Below are the code and all the weights of a small trained network. Each question names an input and a class and asks about switching units off, where a switched-off unit gives its printed mean instead of its output.

import numpy as np


def w(rows, s, z=0):
    codes = np.array(rows[::2]) - 128.0
    scale = np.full(codes.shape[1], s)
    scale[-1] = z or s
    return codes * scale


def f(y):
    return np.maximum(y, 0)


def log_softmax(a):
    a = a - a.max(-1, keepdims=True)
    return a - np.log(np.exp(a).sum(-1, keepdims=True))


def net(x, mask):
    res = np.array(x, float).reshape(1, 8) / 4 @ E
    y = f(res @ A[0][:, :-1].T + A[0][:, -1])
    res = res + np.where(mask, y, B[0][:, -1]) @ B[0][:, :-1]
    return log_softmax(res[-1] @ U[:, :-1].T + U[:, -1])


A, B = {}, {}
E = w([
[136,144,234,114,88,154,238],'x0',
[44,76,143,122,118,192,37],'x1',
[146,166,188,181,72,85,79],'x2',
[142,49,95,152,35,137,113],'x3',
[97,138,56,111,2,202,186],'x4',
[150,124,129,40,113,35,198],'x5',
[77,191,201,89,142,160,69],'x6',
[18,171,83,178,138,68,178],'x7',
],0.0074)
A[0] = w([
[53,76,74,155,9,197,187,100],'n1',
[143,168,79,125,135,82,138,62],'n2',
[91,111,110,106,156,104,117,153],'n3',
[190,159,123,215,152,106,106,94],'n4',
[122,100,100,177,113,62,67,251],'n5',
[56,134,58,77,215,90,206,101],'n6',
[169,72,49,111,96,143,155,187],'n7',
[136,162,203,129,148,167,95,179],'n8',
[128,172,124,146,70,92,85,154],'n9',
[106,172,82,156,52,39,88,73],'n10',
[72,130,91,141,85,136,180,158],'n11',
[115,143,125,139,173,113,143,98],'n12',
[237,118,93,73,91,154,159,142],'n13',
[91,117,102,109,172,108,175,70],'n14',
[122,130,121,104,145,152,99,115],'n15',
[157,116,126,170,177,143,136,94],'n16',
[94,101,104,110,72,148,152,153],'n17',
[103,138,86,154,137,86,162,164],'n18',
[62,135,124,106,143,106,159,184],'n19',
[110,27,93,155,178,113,59,2],'n20',
[105,142,94,134,81,118,134,147],'n21',
[77,190,157,94,126,208,98,31],'n22',
[71,113,144,137,183,176,29,161],'n23',
[103,124,219,57,91,141,118,99],'n24',
[93,99,116,129,156,84,169,130],'n25',
[122,118,103,123,79,166,158,169],'n26',
[41,101,114,149,60,171,193,109],'n27',
[198,98,45,47,62,173,138,73],'n28',
[214,146,222,183,191,134,176,118],'n29',
[88,144,92,95,159,77,189,60],'n30',
[157,130,178,74,93,100,148,201],'n31',
[124,160,74,143,82,39,96,138],'n32',
[137,128,125,120,179,122,130,105],'n33',
[92,166,185,82,145,152,132,187],'n34',
[102,104,142,124,173,166,89,171],'n35',
[74,144,125,122,134,195,69,152],'n36',
],0.011,0.0018)
B[0] = w([
[50,136,107,130,54,128,57,248],'n1',
[156,145,148,103,127,114,127,170],'n2',
[147,106,149,121,124,160,120,158],'n3',
[182,188,100,144,131,142,110,185],'n4',
[145,125,162,142,168,86,62,198],'n5',
[166,108,164,42,133,207,129,224],'n6',
[139,109,56,120,133,101,128,204],'n7',
[109,145,134,165,140,123,188,210],'n8',
[118,165,135,127,161,93,134,175],'n9',
[135,202,134,110,175,88,88,193],'n10',
[96,139,151,118,87,137,90,194],'n11',
[147,132,129,112,124,162,144,159],'n12',
[157,97,71,111,123,72,180,213],'n13',
[141,113,147,92,121,167,126,172],'n14',
[128,121,115,120,155,137,143,155],'n15',
[150,114,122,153,105,175,123,156],'n16',
[104,149,101,127,106,130,111,183],'n17',
[138,155,129,87,126,136,118,184],'n18',
[132,137,139,98,147,165,129,177],'n19',
[140,48,146,157,133,173,52,193],'n20',
[107,139,121,128,131,111,108,170],'n21',
[112,180,79,132,175,134,198,199],'n22',
[138,94,116,159,217,164,117,232],'n23',
[80,94,168,111,158,77,146,199],'n24',
[140,150,146,103,138,149,142,174],'n25',
[93,119,115,116,102,109,105,184],'n26',
[84,127,143,133,62,161,78,210],'n27',
[129,96,41,82,148,86,188,215],'n28',
[167,137,138,220,5,139,167,235],'n29',
[147,130,158,70,129,160,143,197],'n30',
[106,76,180,116,111,90,119,196],'n31',
[161,178,139,115,163,88,101,189],'n32',
[138,108,140,141,102,160,146,156],'n33',
[89,139,131,114,140,123,180,196],'n34',
[127,98,119,151,166,138,130,182],'n35',
[93,144,99,145,183,146,157,204],'n36',
],0.028,0.011)
U = w([
[163,182,144,133,136,53,65,102],'0',
[172,132,138,203,34,120,159,248],'1',
[31,147,101,184,174,181,177,84],'2',
[163,55,16,87,70,59,131,115],'3',
[97,86,222,151,60,49,190,139],'4',
[1,154,61,100,41,158,60,136],'5',
[134,45,96,198,176,163,63,125],'6',
[143,117,176,36,75,182,161,72],'7',
],0.0072,0.0016)

Each question gives the input, the list of numbers given to net, and the class t.
The units are the neurons (one row each of A and B). Each row of codes is followed by its name. A weight is (code - 128) times the scale printed after its matrix; where a second scale follows, it is the last column's (A, B and U).
mask holds one flag per neuron, in row order. A switched-off neuron (its flag False) gives its mean, the last column of its row in B, instead of its output. The means were averaged over made-up inputs and are rounded, as every weight is.
A unit's drop is (log p(t) with every unit on - log p(t) with that unit switched off) / (log p(t) with every unit on - log p(t) with every unit switched off).
The circuit of an input: a set's keep is (log p(t) with only the set's units on - log p(t) with every unit switched off) / (log p(t) with every unit on - log p(t) with every unit switched off). Starting from the 12 units with the biggest drops (on a tie, the unit counted first), units are removed one at a time, each time the one whose removal leaves the highest keep (on an exact tie, the one counted first), for as long as the keep stays at least 0.8.
units of the circuit, in order: the units of the circuit, biggest drop first
k most important neurons: the k neurons with the biggest drops, biggest first
drop of u: that unit's drop, to one decimal
input [1,7,4,8,-1,-4,-8,-8], class 3: units of the circuit, in order => (n28)
input [1,-5,4,-7,5,-4,-6,-3], class 3: 2 most important neurons => (n13, n8)
input [6,-6,-5,1,-5,-4,7,-7], class 4: units of the circuit, in order => (n24, n31)
input [-5,-2,7,7,4,-3,6,6], class 0: 3 most important neurons => (n10, n32, n5)
input [2,-6,7,-6,5,4,-8,5], class 7: 2 most important neurons => (n6, n30)
input [-1,-5,8,7,8,7,-7,2], class 5: 3 most important neurons => (n1, n27, n11)
input [4,4,0,2,-1,4,6,-5], class 4: 2 most important neurons => (n24, n31)
input [8,3,-6,-1,1,-6,-6,-6], class 3: 4 most important neurons => (n13, n28, n7, n11)
input [1,-6,-4,5,-4,7,-3,1], class 7: 3 most important neurons => (n6, n30, n25)
input [1,1,-5,-6,-6,-3,-1,-4], class 6: 3 most important neurons => (n23, n35, n20)
input [3,0,8,0,-5,7,-8,7], class 0: 2 most important neurons => (n10, n32)
input [-7,6,-1,-8,6,0,-2,2], class 6: 2 most important neurons => (n23, n20)
input [-6,8,4,3,1,5,-8,-2], class 3: 2 most important neurons => (n28, n7)
input [8,8,-1,7,-6,-5,-1,2], class 6: units of the circuit, in order => (n23)
input [-7,-8,0,-2,-6,4,-4,0], class 7: drop of n6 => 0.6
input [6,-5,7,5,-5,-2,8,1], class 4: drop of n24 => 0.2
input [-4,-5,-1,-3,2,-4,1,2], class 7: drop of n6 => 0.1
